Below are the code and all the weights of a small trained network. Each question names an input and a target symbol and asks about switching units off, where a switched-off unit gives its printed mean instead of its output.

import numpy as np


def w(rows, s, z=0):
    codes = np.array(rows[::2]) - 128.0
    scale = np.full(codes.shape[1], s)
    scale[-1] = z or s
    return codes * scale


def norm(h):
    return h / np.sqrt((h * h).mean(-1, keepdims=True) + 1e-5)


def f(y):
    return y / 2 * (1 + np.tanh(0.7978845608 * (y + 0.044715 * y**3)))


def softmax(a):
    e = np.exp(a - a.max(-1, keepdims=True))
    return e / e.sum(-1, keepdims=True)


def log_softmax(a):
    a = a - a.max(-1, keepdims=True)
    return a - np.log(np.exp(a).sum(-1, keepdims=True))


def net(x, mask):
    ids = ['αδλξφψω'.index(c) for c in x.split()]
    T = len(ids)
    res = E[ids] + P[:T]
    r = norm(res)
    for j in range(3):
        rows = slice(2 * j, 2 * j + 2)
        q, k, v = (r @ M[0][rows].T for M in (Q, K, V))
        z = softmax(np.where(np.tri(T) > 0, q @ k.T / 2**0.5, -1e9)) @ v
        o = O[0][rows]
        res = res + np.where(mask[j], z, o[:, -1]) @ o[:, :-1]
    y = f(norm(res) @ A[0][:, :-1].T + A[0][:, -1])
    res = res + np.where(mask[3:15], y, B[0][:, -1]) @ B[0][:, :-1]
    return log_softmax(norm(res)[-1] @ U[:, :-1].T + U[:, -1])


Q, K, V, O, A, B = {}, {}, {}, {}, {}, {}
E = w([
[116,91,49,79,184],'α',
[148,9,139,183,120],'δ',
[214,127,12,185,176],'λ',
[231,97,118,100,108],'ξ',
[176,150,196,218,192],'φ',
[189,164,130,91,160],'ψ',
[187,164,132,93,156],'ω',
],0.015)
P = w([
[141,153,119,53,130],'0',
[141,71,186,138,211],'1',
[119,89,177,118,185],'2',
[94,168,127,114,44],'3',
[76,164,138,103,99],'4',
[77,122,213,153,162],'5',
[58,175,175,153,71],'6',
[53,209,190,170,2],'7',
[76,145,171,126,72],'8',
[76,63,228,158,125],'9',
],0.0058)
Q[0] = w([
[173,188,119,142,81],'H1',
[226,126,218,101,155],'H1',
[56,202,2,73,29],'H2',
[179,187,106,175,125],'H2',
[59,139,35,96,156],'H3',
[178,60,164,131,210],'H3',
],0.009)
K[0] = w([
[108,104,127,192,197],'H1',
[23,178,92,194,56],'H1',
[172,46,146,97,254],'H2',
[187,119,119,168,120],'H2',
[164,60,24,118,171],'H3',
[83,93,75,132,45],'H3',
],0.0099)
V[0] = w([
[95,95,91,71,94],'H1',
[143,63,223,99,126],'H1',
[253,168,206,34,101],'H2',
[44,181,141,4,211],'H2',
[86,12,51,84,15],'H3',
[201,198,233,66,89],'H3',
],0.0063)
O[0] = w([
[85,150,103,105,99,93],'H1',
[116,165,226,163,75,150],'H1',
[156,116,131,25,127,255],'H2',
[2,82,152,150,116,97],'H2',
[147,196,108,134,51,65],'H3',
[132,162,124,96,137,191],'H3',
],0.0091,0.008)
A[0] = w([
[153,185,102,113,68,156],'N1',
[37,76,164,160,15,252],'N2',
[79,45,124,217,26,195],'N3',
[72,69,189,175,108,99],'N4',
[172,138,140,26,186,231],'N5',
[116,254,134,58,146,88],'N6',
[79,33,105,107,176,141],'N7',
[148,31,140,178,24,70],'N8',
[108,148,144,109,161,17],'N9',
[171,30,122,98,156,204],'N10',
[174,98,49,80,72,74],'N11',
[187,202,180,197,97,136],'N12',
],0.0086,0.0022)
B[0] = w([
[121,95,81,167,60,137],'N1',
[232,254,183,225,79,132],'N2',
[156,154,174,110,83,137],'N3',
[229,176,144,117,116,128],'N4',
[85,124,124,178,135,253],'N5',
[130,188,108,147,94,157],'N6',
[110,156,129,159,102,151],'N7',
[97,236,136,148,95,139],'N8',
[156,156,116,141,123,127],'N9',
[94,172,109,155,65,205],'N10',
[103,72,142,141,167,157],'N11',
[77,92,139,136,145,144],'N12',
],0.0092,0.012)
U = w([
[36,123,66,172,89,122],'α',
[170,177,161,189,47,212],'δ',
[188,135,1,181,182,7],'λ',
[230,176,93,14,126,120],'ξ',
[178,104,202,156,207,116],'φ',
[90,123,130,67,136,81],'ψ',
[83,121,135,39,138,217],'ω',
],0.0096,0.0014)

Each question gives the input, a string of symbols that net reads in full, and the target symbol t.
The units are the heads (2 rows each of Q, K, V and O) and the neurons (one row each of A and B). Each row of codes is followed by its name. A weight is (code - 128) times the scale printed after its matrix; where a second scale follows, it is the last column's (O, A, B and U).
mask holds one flag per unit, heads first, then neurons. A switched-off unit (its flag False) gives its mean, the last column of its rows in O or B, instead of its output. The means were averaged over made-up inputs and are rounded, as every weight is.
A unit's drop is (log p(t) with every unit on - log p(t) with that unit switched off) / (log p(t) with every unit on - log p(t) with every unit switched off).
The circuit of an input: a set's keep is (log p(t) with only the set's units on - log p(t) with every unit switched off) / (log p(t) with every unit on - log p(t) with every unit switched off). Starting from the 12 units with the biggest drops (on a tie, the unit counted first), units are removed one at a time, each time the one whose removal leaves the highest keep (on an exact tie, the one counted first), for as long as the keep stays at least 0.8.
circuit, biggest first: the units of the circuit, biggest drop first
unit that matters most: the unit with the biggest drop
k most important neurons: the k neurons with the biggest drops, biggest first
heads that matter: for each layer, one digit per head in row order, 1 if its drop is at least 0.15 and else 0, layers parted by /
input φ δ φ ω ω φ ω ψ, target φ: heads that matter : 101
input α ξ ξ λ ω ψ, target λ: circuit, biggest first : (H1, H2)
input δ φ ξ, target δ: 2 most important neurons : (N1, N8)
input φ α ω δ ξ ψ, target δ: heads that matter : 101
input ω φ ω ξ δ ω ψ λ ξ ξ, target λ: unit that matters most : H1
input ω δ ψ ξ ω α α δ φ ω, target δ: heads that matter : 111
input δ ξ ψ ξ ξ φ δ φ, target φ: heads that matter : 000
input ξ φ α α ψ ψ, target α: heads that matter : 110
input δ ξ ω λ ξ ω δ ω λ ω, target ω: 2 most important neurons : (N5, N2)
input φ α λ ψ, target α: heads that matter : 010
input δ ξ ψ ω α, target α: circuit, biggest first : (H3, H2)
input λ ξ ω, target λ: circuit, biggest first : (H1, H2)
input ξ ω φ ω φ φ ξ ξ, target φ: heads that matter : 101
input φ ξ ξ, target φ: 2 most important neurons : (N5, N6)
input ω α φ ω, target α: circuit, biggest first : (H2)
input δ ξ ξ, target δ: 2 most important neurons : (N1, N12)
input ψ δ φ α φ δ ω, target φ: heads that matter : 111
input ψ φ α α α ω ξ, target α: 2 most important neurons : (N10, N5)
input ξ δ ξ ξ ψ ψ δ δ ξ ω, target δ: heads that matter : 101
input λ α φ α, target δ: heads that matter : 011
